Below are the code and all the weights of a small trained network. Each question names an input and a target symbol and asks about switching units off, where a switched-off unit gives its printed mean instead of its output.

import numpy as np


def w(rows, s, z=0):
    codes = np.array(rows[::2]) - 128.0
    scale = np.full(codes.shape[1], s)
    scale[-1] = z or s
    return codes * scale


def norm(h):
    return h / np.sqrt((h * h).mean(-1, keepdims=True) + 1e-5)


def f(y):
    return np.maximum(y, 0)


def softmax(a):
    e = np.exp(a - a.max(-1, keepdims=True))
    return e / e.sum(-1, keepdims=True)


def log_softmax(a):
    a = a - a.max(-1, keepdims=True)
    return a - np.log(np.exp(a).sum(-1, keepdims=True))


def net(x, mask):
    ids = ['ΘΛΞαγδεζημπστφω'.index(c) for c in x.split()]
    T = len(ids)
    res = E[ids] + P[:T]
    u = 0
    for l in range(3):
        q, k, v = (norm(res) @ M[l].T for M in (Q, K, V))
        z = softmax(np.where(np.tri(T) > 0, q @ k.T / 2**0.5, -1e9)) @ v
        res = res + np.where(mask[u], z, O[l][:, -1]) @ O[l][:, :-1]
        u += 1
        y = f(norm(res) @ A[l][:, :-1].T + A[l][:, -1])
        res = res + np.where(mask[u : u + 4], y, B[l][:, -1]) @ B[l][:, :-1]
        u += 4
    return log_softmax(norm(res)[-1] @ U[:, :-1].T + U[:, -1])


Q, K, V, O, A, B = {}, {}, {}, {}, {}, {}
E = w([
[105,135,148,118,140,88,116,98,128,136,156,139],'Θ',
[116,137,102,124,145,185,90,150,139,145,169,143],'Λ',
[116,85,129,142,147,115,135,79,162,162,66,154],'Ξ',
[44,140,183,70,200,135,127,91,144,132,143,122],'α',
[84,118,133,121,69,176,139,114,159,134,155,150],'γ',
[102,151,80,119,120,162,117,100,115,135,116,142],'δ',
[173,15,105,132,142,132,171,123,144,119,147,175],'ε',
[252,117,152,70,156,188,147,87,114,113,189,122],'ζ',
[80,147,104,115,105,157,73,119,135,117,138,154],'η',
[95,129,157,97,97,171,126,178,126,148,68,132],'μ',
[110,138,171,156,120,180,121,94,27,89,170,173],'π',
[94,79,105,165,159,169,94,130,133,148,104,123],'σ',
[92,87,141,142,137,138,108,146,152,163,128,131],'τ',
[154,145,111,149,181,150,152,132,134,151,123,160],'φ',
[108,107,120,127,128,119,147,96,199,102,155,121],'ω',
],0.019)
P = w([
[142,160,169,148,174,109,190,181,157,3,104,86],'0',
[123,133,88,88,118,174,45,95,174,187,190,139],'1',
[101,101,84,100,119,173,114,107,193,196,205,112],'2',
[97,99,109,90,95,160,77,85,179,144,190,127],'3',
[101,86,129,78,101,167,101,89,169,131,196,131],'4',
[91,61,126,90,105,176,111,94,139,135,184,125],'5',
[83,51,136,80,111,165,118,95,144,131,170,109],'6',
[83,40,139,69,111,178,118,99,146,155,184,134],'7',
],0.0071)
Q[0] = w([
[164,112,188,83,132,99,189,175,49,95,116,129],'0.h0',
[176,253,94,246,73,5,143,146,104,154,118,70],'0.h0',
],0.0051)
K[0] = w([
[88,140,45,154,167,79,162,104,208,87,177,117],'0.h0',
[136,106,56,137,101,98,45,63,186,253,171,195],'0.h0',
],0.0055)
V[0] = w([
[103,185,124,254,134,41,108,217,143,122,67,139],'0.h0',
[50,117,148,25,101,142,117,166,193,140,66,101],'0.h0',
],0.0055)
O[0] = w([
[100,78,117,73,126,9,156,141,60,133,148,98,84],'0.h0',
[178,151,178,75,53,94,135,134,156,171,130,89,255],'0.h0',
],0.011,0.0043)
A[0] = w([
[109,40,25,107,132,192,166,55,200,239,198,142,175],'0.n0',
[76,237,4,110,148,148,131,59,131,121,96,104,5],'0.n1',
[89,127,241,131,72,141,115,140,77,123,121,108,247],'0.n2',
[212,222,33,89,202,144,224,199,98,65,48,92,15],'0.n3',
],0.0041,0.0021)
B[0] = w([
[143,159,229,167,100,66,14,113,55,70,136,198,254],'0.n0',
[161,72,153,102,90,118,71,117,173,2,148,119,141],'0.n1',
[161,100,104,152,193,118,98,178,169,226,211,213,180],'0.n2',
[98,203,68,43,119,164,105,146,86,32,127,197,132],'0.n3',
],0.0075,0.0086)
Q[1] = w([
[98,76,221,133,110,133,89,118,168,162,215,192],'1.h0',
[106,139,99,146,135,98,253,111,102,120,87,39],'1.h0',
],0.0076)
K[1] = w([
[143,107,110,138,187,171,254,216,113,71,28,59],'1.h0',
[161,211,148,174,53,130,8,80,138,186,190,218],'1.h0',
],0.0054)
V[1] = w([
[169,228,131,107,2,185,101,94,121,132,235,130],'1.h0',
[70,199,82,60,222,205,85,203,116,86,156,185],'1.h0',
],0.0058)
O[1] = w([
[134,159,117,154,147,96,113,166,159,135,220,181,5],'1.h0',
[203,158,64,250,157,102,106,164,144,142,148,35,235],'1.h0',
],0.013,0.0028)
A[1] = w([
[139,165,187,123,109,169,113,116,194,212,127,64,83],'1.n0',
[142,72,122,169,158,201,96,115,179,103,70,101,20],'1.n1',
[88,92,118,71,68,158,156,78,3,110,72,49,3],'1.n2',
[95,95,170,120,161,175,115,70,104,159,139,115,71],'1.n3',
],0.0079,0.0022)
B[1] = w([
[156,201,203,151,137,161,119,136,73,115,23,95,251],'1.n0',
[229,156,231,146,110,119,150,73,45,132,178,109,253],'1.n1',
[111,48,129,173,111,206,53,131,254,173,132,110,238],'1.n2',
[152,189,110,108,157,130,179,91,188,53,232,50,217],'1.n3',
],0.0097,0.0052)
Q[2] = w([
[129,147,71,132,162,141,254,118,105,36,117,109],'2.h0',
[177,58,172,129,118,164,122,137,86,120,199,105],'2.h0',
],0.0079)
K[2] = w([
[30,210,165,187,46,254,29,55,57,233,8,184],'2.h0',
[93,154,36,29,240,89,233,191,121,61,68,15],'2.h0',
],0.0046)
V[2] = w([
[62,102,170,85,158,167,130,109,254,156,102,97],'2.h0',
[118,239,86,112,183,94,126,160,154,154,165,92],'2.h0',
],0.0074)
O[2] = w([
[115,254,98,206,216,90,115,205,161,35,117,61,128],'2.h0',
[18,118,174,60,158,212,141,60,206,207,37,84,3],'2.h0',
],0.0092,0.002)
A[2] = w([
[197,79,69,146,115,152,123,74,131,254,135,81,62],'2.n0',
[127,179,116,8,110,64,183,143,64,137,140,151,50],'2.n1',
[178,169,162,147,126,83,85,179,181,112,152,137,4],'2.n2',
[191,185,150,227,189,190,99,150,99,60,99,130,146],'2.n3',
],0.0081,0.0024)
B[2] = w([
[75,185,100,57,138,52,100,164,119,54,79,186,206],'2.n0',
[92,7,121,56,190,253,173,174,40,233,160,100,157],'2.n1',
[106,95,148,132,44,119,224,164,104,160,92,136,196],'2.n2',
[51,115,80,67,47,134,160,69,1,220,159,175,254],'2.n3',
],0.0085,0.0099)
U = w([
[147,156,193,202,131,171,141,197,220,118,150,181,142],'Θ',
[162,162,73,178,155,87,139,147,161,183,144,70,213],'Λ',
[102,17,116,134,68,81,119,103,122,125,148,192,249],'Ξ',
[115,29,129,187,126,209,110,127,172,151,112,33,56],'α',
[109,66,170,72,177,110,151,212,107,168,155,81,50],'γ',
[92,95,119,97,177,60,139,81,122,102,5,98,220],'δ',
[253,167,150,93,136,190,128,67,111,107,140,118,174],'ε',
[10,141,197,89,176,138,132,3,157,172,124,63,135],'ζ',
[66,150,73,163,150,151,133,161,103,127,144,85,100],'η',
[124,138,85,49,156,107,40,146,182,121,90,165,82],'μ',
[120,157,174,88,52,161,147,179,113,205,9,92,60],'π',
[63,205,84,84,163,93,207,140,83,94,75,208,85],'σ',
[107,132,122,60,113,189,99,143,155,16,48,151,104],'τ',
[117,161,122,112,107,58,163,180,147,80,133,104,58],'φ',
[29,99,76,166,171,248,149,69,110,165,165,170,54],'ω',
],0.0066,0.002)

Each question gives the input, a string of symbols that net reads in full, and the target symbol t.
The units are the heads (2 rows each of Q, K, V and O) and the neurons (one row each of A and B). Each row of codes is followed by its name. A weight is (code - 128) times the scale printed after its matrix; where a second scale follows, it is the last column's (O, A, B and U).
mask holds one flag per unit, layer by layer, with each layer's heads first. A switched-off unit (its flag False) gives its mean, the last column of its rows in O or B, instead of its output. The means were averaged over made-up inputs and are rounded, as every weight is.
A unit's drop is (log p(t) with every unit on - log p(t) with that unit switched off) / (log p(t) with every unit on - log p(t) with every unit switched off).
The circuit of an input: a set's keep is (log p(t) with only the set's units on - log p(t) with every unit switched off) / (log p(t) with every unit on - log p(t) with every unit switched off). Starting from the 12 units with the biggest drops (on a tie, the unit counted first), units are removed one at a time, each time the one whose removal leaves the highest keep (on an exact tie, the one counted first), for as long as the keep stays at least 0.8.
circuit, biggest first: the units of the circuit, biggest drop first
most important unit: the unit with the biggest drop
top k neurons: the k neurons with the biggest drops, biggest first
top k neurons in layer l: the k neurons of layer l with the biggest drops, biggest first
input ε ζ μ γ ε Λ Ξ, target ε: circuit, biggest first	0.h0, 2.h0, 1.n3
input ε Ξ Ξ δ τ Ξ, target ε: circuit, biggest first	0.h0, 1.n1
input Λ Λ δ ε γ ε μ ω, target Λ: circuit, biggest first	0.n0, 1.h0, 0.h0
input Λ ε μ ε Ξ γ, target Λ: top 2 neurons in layer 0	0.n0, 0.n3
input ε Ξ ζ μ, target ε: top 2 neurons	1.n1, 2.n2
input ε α π γ ε η α γ, target ε: circuit, biggest first	0.h0, 1.n1, 1.h0
input γ α γ ζ τ Λ Ξ, target Θ: circuit, biggest first	1.h0, 2.n3
input Λ α ε φ δ μ ω, target Λ: most important unit	1.h0
input α α Λ μ Λ Ξ, target π: circuit, biggest first	0.h0, 1.n0
input Λ ε μ η Θ μ γ ε, target Λ: circuit, biggest first	1.h0, 0.n0, 0.h0
input ε α η Λ η, target ε: top 2 neurons in layer 1	1.n1, 1.n2
input Λ α η ζ μ δ Ξ Θ, target Λ: circuit, biggest first	1.h0, 0.n0
input Ξ δ τ η δ, target τ: circuit, biggest first	1.h0, 2.h0, 1.n2
input ω σ φ τ γ φ φ, target σ: top 2 neurons	1.n1, 0.n0
input η μ μ ε τ, target ζ: circuit, biggest first	1.h0, 2.h0, 0.n0
input α α γ, target π: most important unit	1.n0
input ε ε δ δ δ α γ ω, target ε: circuit, biggest first	0.h0, 1.n1
input Ξ σ τ ε μ ε Ξ α, target τ: circuit, biggest first	1.h0, 2.h0, 1.n2, 0.n0
input α μ Ξ φ Λ, target π: circuit, biggest first	1.n0, 0.h0, 2.n2
input α μ ε μ ε, target π: most important unit	0.n0
input μ δ Ξ, target γ: top 3 neurons	2.n1, 1.n2, 2.n3
input μ Ξ α Ξ ε φ γ φ, target γ: top 2 neurons in layer 2	2.n1, 2.n3
input ε μ α ε ε ε ε ε, target ε: top 2 neurons	1.n1, 0.n3
input μ Θ γ ε η ε Λ, target γ: top 2 neurons	2.n1, 2.n3
input μ η Ξ Λ, target γ: top 3 neurons	2.n1, 1.n2, 2.n3
input μ ε μ Ξ ε μ μ ζ, target γ: top 2 neurons	2.n1, 1.n1
